Here is a tiny trained network, its code and every weight. The questions are about switching its units off for an input and a class, where a switched-off unit gives its printed mean instead of its output.

import numpy as np


def w(rows, s, z=0):
    codes = np.array(rows[::2]) - 128.0
    scale = np.full(codes.shape[1], s)
    scale[-1] = z or s
    return codes * scale


def f(y):
    return np.maximum(y, 0)


def log_softmax(a):
    a = a - a.max(-1, keepdims=True)
    return a - np.log(np.exp(a).sum(-1, keepdims=True))


def net(x, mask):
    res = np.array(x, float).reshape(1, 7) / 4 @ E
    y = f(res @ A[0][:, :-1].T + A[0][:, -1])
    res = res + np.where(mask, y, B[0][:, -1]) @ B[0][:, :-1]
    return log_softmax(res[-1] @ U[:, :-1].T + U[:, -1])


A, B = {}, {}
E = w([
[171,134,40,53,79,142,203],'x0',
[70,114,145,75,94,27,163],'x1',
[24,143,99,172,82,184,180],'x2',
[130,254,127,130,97,110,101],'x3',
[127,128,124,127,130,127,125],'x4',
[138,130,155,136,108,132,157],'x5',
[124,128,123,120,133,130,118],'x6',
],0.012)
A[0] = w([
[184,116,154,104,136,103,104,87],'N1',
[167,122,142,114,136,128,116,17],'N2',
[124,17,122,124,134,144,135,131],'N3',
[162,117,83,79,105,142,151,86],'N4',
[139,136,87,108,119,130,158,81],'N5',
[105,128,157,128,126,122,121,116],'N6',
[117,150,158,128,128,131,106,145],'N7',
[112,132,108,128,126,133,146,104],'N8',
[125,118,125,106,104,98,135,109],'N9',
[136,137,142,135,135,152,124,53],'N10',
[113,105,171,130,127,141,96,95],'N11',
[116,128,138,125,131,111,148,62],'N12',
[123,90,124,128,137,133,136,116],'N13',
[130,56,137,121,135,148,131,157],'N14',
[159,104,133,109,119,127,108,52],'N15',
[149,127,145,114,134,135,122,69],'N16',
[108,80,123,138,137,145,150,104],'N17',
[64,127,123,155,127,156,147,3],'N18',
[86,112,190,180,157,115,88,87],'N19',
[160,132,80,92,120,148,173,92],'N20',
[121,250,123,129,122,114,118,116],'N21',
[137,183,123,115,110,124,109,132],'N22',
[124,82,124,128,121,133,120,132],'N23',
[122,119,120,110,146,134,123,88],'N24',
[179,126,112,155,142,229,110,74],'N25',
[148,133,124,144,137,173,123,64],'N26',
[142,115,124,127,113,149,115,87],'N27',
[129,82,125,131,123,130,130,125],'N28',
[51,128,102,139,104,183,142,52],'N29',
[195,111,135,107,143,86,104,48],'N30',
[70,105,138,92,115,45,141,55],'N31',
[107,125,131,118,145,99,154,83],'N32',
],0.024,0.0043)
B[0] = w([
[90,87,160,126,128,121,182,193],'N1',
[112,98,158,134,134,129,148,161],'N2',
[184,187,121,106,121,143,178,239],'N3',
[103,122,45,156,132,134,101,215],'N4',
[106,119,63,133,123,139,110,187],'N5',
[125,130,89,119,144,135,112,158],'N6',
[129,138,85,136,123,136,135,165],'N7',
[105,100,125,125,132,134,139,158],'N8',
[131,137,142,120,139,134,79,167],'N9',
[128,126,124,123,130,117,105,151],'N10',
[118,130,73,147,133,127,113,179],'N11',
[132,131,136,112,135,131,102,146],'N12',
[157,144,134,137,117,134,144,167],'N13',
[175,165,125,131,134,115,162,206],'N14',
[106,111,149,128,120,123,143,160],'N15',
[118,115,135,123,129,121,136,147],'N16',
[155,148,138,122,130,121,168,186],'N17',
[91,74,157,123,127,123,177,193],'N18',
[91,117,4,148,119,142,92,242],'N19',
[100,124,39,152,130,130,102,219],'N20',
[209,185,131,115,132,122,193,225],'N21',
[159,163,135,122,122,138,167,177],'N22',
[145,159,124,131,130,118,145,170],'N23',
[136,135,136,141,114,130,136,139],'N24',
[140,148,201,113,124,120,15,252],'N25',
[122,134,154,106,132,125,82,179],'N26',
[133,133,127,122,133,128,110,148],'N27',
[146,152,119,114,136,123,147,171],'N28',
[86,57,188,136,133,116,189,223],'N29',
[87,65,169,133,125,131,189,202],'N30',
[143,145,210,121,123,129,15,225],'N31',
[131,134,149,125,138,121,90,160],'N32',
],0.035,0.021)
U = w([
[230,201,155,103,115,134,184,145],'0',
[99,118,60,173,113,160,80,254],'1',
[144,140,242,90,118,116,2,71],'2',
[83,43,216,129,119,112,185,61],'3',
],0.0087,0.00084)

Each question gives the input, the list of numbers given to net, and the class t.
The units are the neurons (one row each of A and B). Each row of codes is followed by its name. A weight is (code - 128) times the scale printed after its matrix; where a second scale follows, it is the last column's (A, B and U).
mask holds one flag per neuron, in row order. A switched-off neuron (its flag False) gives its mean, the last column of its row in B, instead of its output. The means were averaged over made-up inputs and are rounded, as every weight is.
A unit's drop is (log p(t) with every unit on - log p(t) with that unit switched off) / (log p(t) with every unit on - log p(t) with every unit switched off).
The circuit of an input: a set's keep is (log p(t) with only the set's units on - log p(t) with every unit switched off) / (log p(t) with every unit on - log p(t) with every unit switched off). Starting from the 12 units with the biggest drops (on a tie, the unit counted first), units are removed one at a time, each time the one whose removal leaves the highest keep (on an exact tie, the one counted first), for as long as the keep stays at least 0.8.
units of the circuit, in order: the units of the circuit, biggest drop first
most important unit: the unit with the biggest drop
k most important neurons: the k neurons with the biggest drops, biggest first
drop of u: that unit's drop, to one decimal
input [2,-5,7,6,-6,8,-7], class 3: most important unit : N29
input [0,0,-4,-4,-2,2,3], class 0: 4 most important neurons : (N29, N3, N18, N14)
input [1,-3,-8,6,4,4,0], class 3: 2 most important neurons : (N30, N1)
input [2,5,1,-6,-6,-5,-1], class 0: 2 most important neurons : (N3, N25)
input [5,6,-6,-5,-4,-8,0], class 2: 4 most important neurons : (N31, N19, N29, N21)
input [1,5,7,7,7,7,5], class 0: 2 most important neurons : (N21, N30)
input [4,-5,-3,1,0,6,-5], class 2: 2 most important neurons : (N25, N19)
input [-5,6,7,-4,5,5,-2], class 3: 3 most important neurons : (N29, N18, N25)
input [-1,8,0,8,-3,-6,6], class 0: 3 most important neurons : (N21, N25, N22)
input [-7,-2,-8,-5,4,4,8], class 3: 4 most important neurons : (N30, N1, N20, N4)
input [-7,1,-5,-7,1,-7,2], class 0: 4 most important neurons : (N3, N14, N20, N4)
input [5,-7,5,-6,1,-4,-7], class 2: 2 most important neurons : (N25, N21)
input [-5,-2,6,-2,-5,-3,2], class 3: 3 most important neurons : (N29, N18, N20)
input [3,-2,5,7,2,3,-5], class 0: units of the circuit, in order : (N21)
input [7,5,8,-6,8,-8,8], class 3: 4 most important neurons : (N29, N19, N18, N17)
input [0,-5,3,-5,-8,6,-2], class 0: drop of N3 : 3.2
input [-6,1,3,-6,-3,-3,0], class 0: drop of N3 : 2.5
input [-4,2,-7,-8,-2,2,2], class 0: drop of N3 : 5.9
